Below is a small trained network, with its code and all its weights. Each question gives an input and a class and asks what happens when units are switched off, that is, made to give their printed mean instead of their output.

import numpy as np


def w(rows, s, z=0):
    codes = np.array(rows[::2]) - 128.0
    scale = np.full(codes.shape[1], s)
    scale[-1] = z or s
    return codes * scale


def norm(h):
    return h / np.sqrt((h * h).mean(-1, keepdims=True) + 1e-5)


def f(y):
    return y / 2 * (1 + np.tanh(0.7978845608 * (y + 0.044715 * y**3)))


def log_softmax(a):
    a = a - a.max(-1, keepdims=True)
    return a - np.log(np.exp(a).sum(-1, keepdims=True))


def net(x, mask):
    res = np.array(x, float).reshape(1, 3) / 4 @ E
    u = 0
    for l in range(4):
        y = f(norm(res) @ A[l][:, :-1].T + A[l][:, -1])
        res = res + np.where(mask[u : u + 9], y, B[l][:, -1]) @ B[l][:, :-1]
        u += 9
    return log_softmax(norm(res)[-1] @ U[:, :-1].T + U[:, -1])


A, B = {}, {}
E = w([
[12,149,145,106,78,106,19,162,175,44,114],'x0',
[61,132,160,169,252,170,109,76,242,129,71],'x1',
[98,89,71,138,190,87,148,96,57,39,148],'x2',
],0.012)
A[0] = w([
[2,163,136,78,137,100,76,156,122,104,124,4],'0.n1',
[113,74,103,198,166,174,122,145,201,162,101,235],'0.n2',
[112,82,119,114,78,121,213,184,67,191,202,248],'0.n3',
[87,136,140,72,73,84,111,145,135,87,147,19],'0.n4',
[133,145,117,118,172,124,107,14,132,131,72,107],'0.n5',
[111,172,95,117,176,112,81,87,140,164,186,21],'0.n6',
[148,154,128,150,66,128,131,132,213,192,112,84],'0.n7',
[119,166,93,99,104,115,126,136,102,119,164,51],'0.n8',
[139,26,63,144,176,113,120,93,101,68,108,97],'0.n9',
],0.0061,0.0035)
B[0] = w([
[164,128,114,39,129,160,116,87,108,125,106,213],'0.n1',
[118,149,114,113,72,137,138,121,92,136,209,244],'0.n2',
[80,118,94,159,143,139,71,85,144,186,162,253],'0.n3',
[155,88,124,116,145,165,86,76,127,149,123,165],'0.n4',
[125,167,122,120,70,144,152,83,90,131,191,174],'0.n5',
[83,65,121,105,100,108,176,157,149,136,164,115],'0.n6',
[123,173,75,85,143,1,167,111,152,132,99,185],'0.n7',
[92,116,127,191,118,124,140,109,160,148,144,133],'0.n8',
[168,210,124,99,115,49,125,148,179,174,93,192],'0.n9',
],0.01,0.0056)
A[1] = w([
[187,55,112,113,168,180,231,151,91,153,92,82],'1.n1',
[165,160,214,159,79,178,140,212,214,222,66,6],'1.n2',
[78,104,130,166,213,156,184,66,196,89,121,10],'1.n3',
[104,123,101,140,137,104,38,149,137,127,83,55],'1.n4',
[107,88,108,167,175,66,166,112,90,54,106,32],'1.n5',
[86,181,185,142,203,197,121,85,156,148,108,28],'1.n6',
[126,136,106,138,183,77,187,129,42,6,125,3],'1.n7',
[92,110,128,134,82,164,88,254,124,65,63,57],'1.n8',
[91,71,70,183,229,90,90,83,110,117,124,108],'1.n9',
],0.0084,0.0029)
B[1] = w([
[115,70,177,146,144,116,119,123,133,5,45,201],'1.n1',
[186,199,66,106,182,35,90,166,174,123,121,253],'1.n2',
[143,98,113,183,105,123,125,172,183,178,210,218],'1.n3',
[140,91,152,132,152,170,189,118,144,122,91,213],'1.n4',
[211,191,134,117,155,50,70,136,164,135,151,163],'1.n5',
[118,56,102,164,63,112,159,118,135,147,225,245],'1.n6',
[146,190,95,81,112,54,124,161,186,175,80,194],'1.n7',
[181,84,130,144,124,134,174,70,153,75,136,185],'1.n8',
[150,191,92,100,129,130,120,174,190,159,113,235],'1.n9',
],0.011,0.004)
A[2] = w([
[165,131,124,170,239,78,131,139,123,219,125,134],'2.n1',
[92,134,252,123,208,141,110,135,162,171,157,42],'2.n2',
[171,107,136,189,164,173,180,122,97,167,102,68],'2.n3',
[183,105,144,232,197,128,136,149,123,142,109,115],'2.n4',
[136,84,92,135,136,249,176,108,124,122,126,44],'2.n5',
[66,110,187,160,122,136,36,199,174,2,104,70],'2.n6',
[180,79,167,177,200,143,183,134,104,152,79,22],'2.n7',
[158,100,129,140,70,127,56,206,15,125,142,45],'2.n8',
[128,182,165,158,141,155,88,192,175,190,88,2],'2.n9',
],0.0089,0.0036)
B[2] = w([
[106,101,177,87,139,150,116,109,128,47,79,255],'2.n1',
[171,78,39,186,163,78,160,146,100,112,142,125],'2.n2',
[99,126,175,90,131,138,118,110,150,10,109,153],'2.n3',
[135,114,103,121,1,146,77,77,146,76,132,162],'2.n4',
[132,197,100,55,189,105,103,139,149,131,116,148],'2.n5',
[211,92,167,120,92,138,198,54,143,51,92,189],'2.n6',
[154,71,137,66,79,128,129,69,144,108,91,152],'2.n7',
[99,63,134,202,224,114,163,130,194,111,198,163],'2.n8',
[181,218,91,111,143,170,100,175,109,106,149,146],'2.n9',
],0.0095,0.0078)
A[3] = w([
[30,191,201,98,86,131,144,141,31,114,91,136],'3.n1',
[82,143,169,152,157,158,157,137,154,123,129,42],'3.n2',
[178,108,151,163,120,146,193,94,114,134,99,107],'3.n3',
[120,92,127,245,136,113,119,133,133,149,177,46],'3.n4',
[110,148,130,74,90,151,141,117,163,149,123,254],'3.n5',
[139,93,144,120,116,147,117,91,134,58,89,45],'3.n6',
[191,103,113,117,107,121,79,156,79,133,144,116],'3.n7',
[120,146,118,163,195,216,84,136,171,141,90,150],'3.n8',
[114,76,92,208,109,119,133,161,117,145,187,46],'3.n9',
],0.012,0.0035)
B[3] = w([
[52,93,104,140,190,168,117,197,78,229,99,132],'3.n1',
[187,140,91,170,101,85,153,97,112,115,175,121],'3.n2',
[101,129,122,117,59,180,62,78,117,85,99,153],'3.n3',
[50,69,79,195,108,125,210,144,144,151,212,190],'3.n4',
[110,107,99,165,162,135,143,132,1,136,98,254],'3.n5',
[133,138,227,145,120,212,148,90,61,119,97,247],'3.n6',
[66,178,140,160,156,141,200,79,220,107,124,149],'3.n7',
[47,97,140,145,143,143,157,142,51,225,115,137],'3.n8',
[69,147,128,173,115,174,183,137,165,162,224,192],'3.n9',
],0.009,0.0084)
U = w([
[154,88,177,100,106,170,142,51,140,49,66,180],'0',
[163,220,71,89,165,43,122,130,180,162,95,154],'1',
[84,97,102,213,113,138,173,97,174,147,249,106],'2',
[84,118,122,145,171,181,132,144,49,200,87,146],'3',
[161,107,172,164,144,178,112,198,151,158,115,2],'4',
[150,88,157,127,136,150,100,187,143,133,129,52],'5',
],0.016,0.0077)

Each question gives the input, the list of numbers given to net, and the class t.
The units are the neurons (one row each of A and B). Each row of codes is followed by its name. A weight is (code - 128) times the scale printed after its matrix; where a second scale follows, it is the last column's (A, B and U).
mask holds one flag per neuron, layer by layer. A switched-off neuron (its flag False) gives its mean, the last column of its row in B, instead of its output. The means were averaged over made-up inputs and are rounded, as every weight is.
A unit's drop is (log p(t) with every unit on - log p(t) with that unit switched off) / (log p(t) with every unit on - log p(t) with every unit switched off).
The circuit of an input: a set's keep is (log p(t) with only the set's units on - log p(t) with every unit switched off) / (log p(t) with every unit on - log p(t) with every unit switched off). Starting from the 12 units with the biggest drops (on a tie, the unit counted first), units are removed one at a time, each time the one whose removal leaves the highest keep (on an exact tie, the one counted first), for as long as the keep stays at least 0.8.
circuit, biggest first: the units of the circuit, biggest drop first
most important unit: the unit with the biggest drop
top k neurons: the k neurons with the biggest drops, biggest first
k most important neurons of layer l: the k neurons of layer l with the biggest drops, biggest first
drop when u is switched off: that unit's drop, to one decimal
input [2,8,-5], class 2: most important unit -> 1.n6
input [4,-5,-2], class 2: top 3 neurons -> [2.n8, 1.n1, 2.n1]
input [3,-3,-3], class 3: circuit, biggest first -> [2.n6, 3.n5]
input [-2,8,7], class 2: top 4 neurons -> [1.n3, 1.n6, 0.n7, 1.n2]
input [-4,-4,4], class 0: top 2 neurons -> [0.n2, 2.n1]
input [-6,7,-3], class 2: top 3 neurons -> [1.n6, 1.n3, 0.n1]
input [-2,-3,-3], class 3: top 2 neurons -> [0.n3, 0.n2]
input [3,-2,1], class 3: top 2 neurons -> [0.n4, 1.n1]
input [-8,4,-8], class 0: 2 most important neurons of layer 2 -> [2.n1, 2.n4]
input [-4,6,-6], class 1: top 3 neurons -> [1.n2, 0.n3, 0.n7]
input [2,-3,-1], class 3: top 2 neurons -> [0.n2, 1.n4]
input [7,-5,-8], class 1: top 2 neurons -> [1.n2, 2.n1]
input [-2,-7,-6], class 2: 2 most important neurons of layer 2 -> [2.n8, 2.n5]
input [-4,0,0], class 0: circuit, biggest first -> [1.n1]
input [6,0,7], class 1: 2 most important neurons of layer 1 -> [1.n7, 1.n5]
input [3,1,0], class 3: top 2 neurons -> [0.n1, 1.n1]
input [1,2,3], class 3: 2 most important neurons of layer 0 -> [0.n9, 0.n7]
input [3,-3,3], class 3: 3 most important neurons of layer 0 -> [0.n2, 0.n4, 0.n7]
input [5,-2,6], class 1: drop when 2.n1 is switched off -> 0.1
input [6,-8,4], class 2: circuit, biggest first -> [2.n8]
input [-3,-1,0], class 3: drop when 1.n9 is switched off -> 0.1
input [-6,-5,4], class 0: drop when 0.n2 is switched off -> 1.4
input [4,-3,-8], class 1: drop when 1.n7 is switched off -> 0.0
